Here is a tiny trained network, its code and every weight. The questions are about switching its units off for an input and a target symbol, where a switched-off unit gives its printed mean instead of its output.

import numpy as np


def w(rows, s, z=0):
    codes = np.array(rows[::2]) - 128.0
    scale = np.full(codes.shape[1], s)
    scale[-1] = z or s
    return codes * scale


def f(y):
    return np.maximum(y, 0)


def softmax(a):
    e = np.exp(a - a.max(-1, keepdims=True))
    return e / e.sum(-1, keepdims=True)


def log_softmax(a):
    a = a - a.max(-1, keepdims=True)
    return a - np.log(np.exp(a).sum(-1, keepdims=True))


def net(x, mask):
    ids = ['Ωβεζθμπσψ'.index(c) for c in x.split()]
    T = len(ids)
    res = E[ids] + P[:T]
    r = res
    for j in range(2):
        rows = slice(4 * j, 4 * j + 4)
        q, k, v = (r @ M[0][rows].T for M in (Q, K, V))
        z = softmax(np.where(np.tri(T) > 0, q @ k.T / 4**0.5, -1e9)) @ v
        o = O[0][rows]
        res = res + np.where(mask[j], z, o[:, -1]) @ o[:, :-1]
    y = f(res @ A[0][:, :-1].T + A[0][:, -1])
    res = res + np.where(mask[2:14], y, B[0][:, -1]) @ B[0][:, :-1]
    return log_softmax(res[-1] @ U[:, :-1].T + U[:, -1])


Q, K, V, O, A, B = {}, {}, {}, {}, {}, {}
E = w([
[172,65,99,127,133],'Ω',
[189,255,61,232,189],'β',
[98,156,134,160,103],'ε',
[103,138,67,151,165],'ζ',
[154,99,138,136,108],'θ',
[30,141,118,155,89],'μ',
[154,141,147,128,173],'π',
[164,98,81,118,201],'σ',
[135,154,160,142,135],'ψ',
],0.02)
P = w([
[170,109,102,140,101],'0',
[133,73,170,187,153],'1',
[171,90,144,185,116],'2',
[174,177,57,79,61],'3',
[159,133,87,139,93],'4',
[161,131,153,250,134],'5',
],0.012)
Q[0] = w([
[167,195,56,151,80],'head 0',
[165,169,92,171,107],'head 0',
[126,149,168,5,103],'head 0',
[108,79,197,171,164],'head 0',
[138,150,188,150,140],'head 1',
[96,127,131,102,143],'head 1',
[99,55,170,187,162],'head 1',
[127,132,159,86,119],'head 1',
],0.021)
K[0] = w([
[166,114,135,251,140],'head 0',
[191,158,99,205,152],'head 0',
[34,40,162,121,184],'head 0',
[158,180,67,16,83],'head 0',
[136,209,94,123,134],'head 1',
[176,110,122,124,134],'head 1',
[155,154,98,32,73],'head 1',
[166,138,184,146,158],'head 1',
],0.017)
V[0] = w([
[148,118,157,63,208],'head 0',
[80,159,168,142,130],'head 0',
[96,146,44,117,209],'head 0',
[126,250,172,110,184],'head 0',
[48,135,103,126,114],'head 1',
[89,91,152,142,86],'head 1',
[94,89,56,127,111],'head 1',
[188,183,168,156,54],'head 1',
],0.017)
O[0] = w([
[108,161,196,223,158,1],'head 0',
[59,127,156,117,108,43],'head 0',
[170,246,175,125,38,255],'head 0',
[66,70,178,160,46,163],'head 0',
[85,159,173,98,159,139],'head 1',
[108,121,154,159,212,125],'head 1',
[172,200,164,76,184,216],'head 1',
[62,104,27,87,159,153],'head 1',
],0.013,0.0074)
A[0] = w([
[73,94,109,152,197,47],'neuron 0',
[56,139,201,170,105,17],'neuron 1',
[86,29,136,119,101,126],'neuron 2',
[192,88,75,169,65,13],'neuron 3',
[163,189,181,150,77,94],'neuron 4',
[187,35,179,115,120,232],'neuron 5',
[109,149,117,108,199,151],'neuron 6',
[87,54,86,180,152,122],'neuron 7',
[159,176,170,150,147,78],'neuron 8',
[151,175,106,55,106,66],'neuron 9',
[177,119,150,61,154,4],'neuron 10',
[132,146,79,255,164,179],'neuron 11',
],0.0086,0.0028)
B[0] = w([
[206,145,141,102,178,165],'neuron 0',
[147,139,93,109,73,162],'neuron 1',
[83,132,159,32,152,163],'neuron 2',
[95,174,148,176,194,208],'neuron 3',
[194,93,86,113,255,253],'neuron 4',
[26,163,156,114,99,148],'neuron 5',
[115,171,77,217,145,189],'neuron 6',
[164,74,207,89,97,164],'neuron 7',
[131,103,128,67,122,191],'neuron 8',
[71,74,187,158,86,208],'neuron 9',
[52,176,107,136,67,180],'neuron 10',
[152,135,181,241,48,173],'neuron 11',
],0.0092,0.021)
U = w([
[102,136,192,139,177,229],'Ω',
[133,232,86,169,110,5],'β',
[137,161,69,57,151,149],'ε',
[167,213,167,135,130,161],'ζ',
[73,254,167,116,188,157],'θ',
[172,248,130,33,86,138],'μ',
[139,132,70,152,163,183],'π',
[92,181,216,192,152,115],'σ',
[128,209,124,113,115,43],'ψ',
],0.0059,0.0028)

Each question gives the input, a string of symbols that net reads in full, and the target symbol t.
The units are the heads (4 rows each of Q, K, V and O) and the neurons (one row each of A and B). Each row of codes is followed by its name. A weight is (code - 128) times the scale printed after its matrix; where a second scale follows, it is the last column's (O, A, B and U).
mask holds one flag per unit, heads first, then neurons. A switched-off unit (its flag False) gives its mean, the last column of its rows in O or B, instead of its output. The means were averaged over made-up inputs and are rounded, as every weight is.
A unit's drop is (log p(t) with every unit on - log p(t) with that unit switched off) / (log p(t) with every unit on - log p(t) with every unit switched off).
The circuit of an input: a set's keep is (log p(t) with only the set's units on - log p(t) with every unit switched off) / (log p(t) with every unit on - log p(t) with every unit switched off). Starting from the 12 units with the biggest drops (on a tie, the unit counted first), units are removed one at a time, each time the one whose removal leaves the highest keep (on an exact tie, the one counted first), for as long as the keep stays at least 0.8.
circuit, biggest first: the units of the circuit, biggest drop first
most important unit: the unit with the biggest drop
k most important neurons: the k neurons with the biggest drops, biggest first
which heads matter: for each layer, one digit per head in row order, 1 if its drop is at least 0.15 and else 0, layers parted by /
input θ σ μ, target π: circuit, biggest first	[head 0]
input ψ ζ σ σ μ β, target μ: circuit, biggest first	[head 0; head 1; neuron 1; neuron 3]
input ζ β π σ ψ π, target ζ: circuit, biggest first	[head 0; head 1]
input π Ω μ, target σ: 2 most important neurons	[neuron 11; neuron 4]
input ψ μ θ μ β ε, target μ: circuit, biggest first	[head 0; neuron 1]
input θ π σ ζ, target σ: circuit, biggest first	[head 0; neuron 11]
input ε σ μ ψ, target ζ: 2 most important neurons	[neuron 4; neuron 11]
input σ π μ μ ψ ψ, target θ: which heads matter	01
input θ Ω μ σ, target β: which heads matter	10
input Ω σ θ ε θ Ω, target ε: circuit, biggest first	[head 0; head 1]
input σ β μ σ σ, target μ: which heads matter	11
input θ π θ μ, target σ: circuit, biggest first	[head 0; head 1; neuron 11]
input μ β ε μ Ω μ, target μ: which heads matter	10
input β ψ μ μ μ σ, target μ: circuit, biggest first	[head 0; head 1; neuron 3; neuron 1]
input μ μ ε Ω, target θ: most important unit	head 1
input σ μ ζ σ ε ε, target ζ: which heads matter	10
input ψ ε μ ψ, target ε: which heads matter	10
input ψ μ Ω, target Ω: which heads matter	11
input Ω θ π, target β: which heads matter	10
input ψ σ θ μ μ ε, target θ: which heads matter	01
input ζ Ω ε, target μ: which heads matter	11
input θ π ψ σ, target σ: circuit, biggest first	[head 0; neuron 4]
input θ π Ω σ μ, target β: 2 most important neurons	[neuron 4; neuron 11]
input μ Ω μ Ω, target β: which heads matter	10
input ζ μ ε σ β ψ, target μ: most important neuron	[neuron 6]
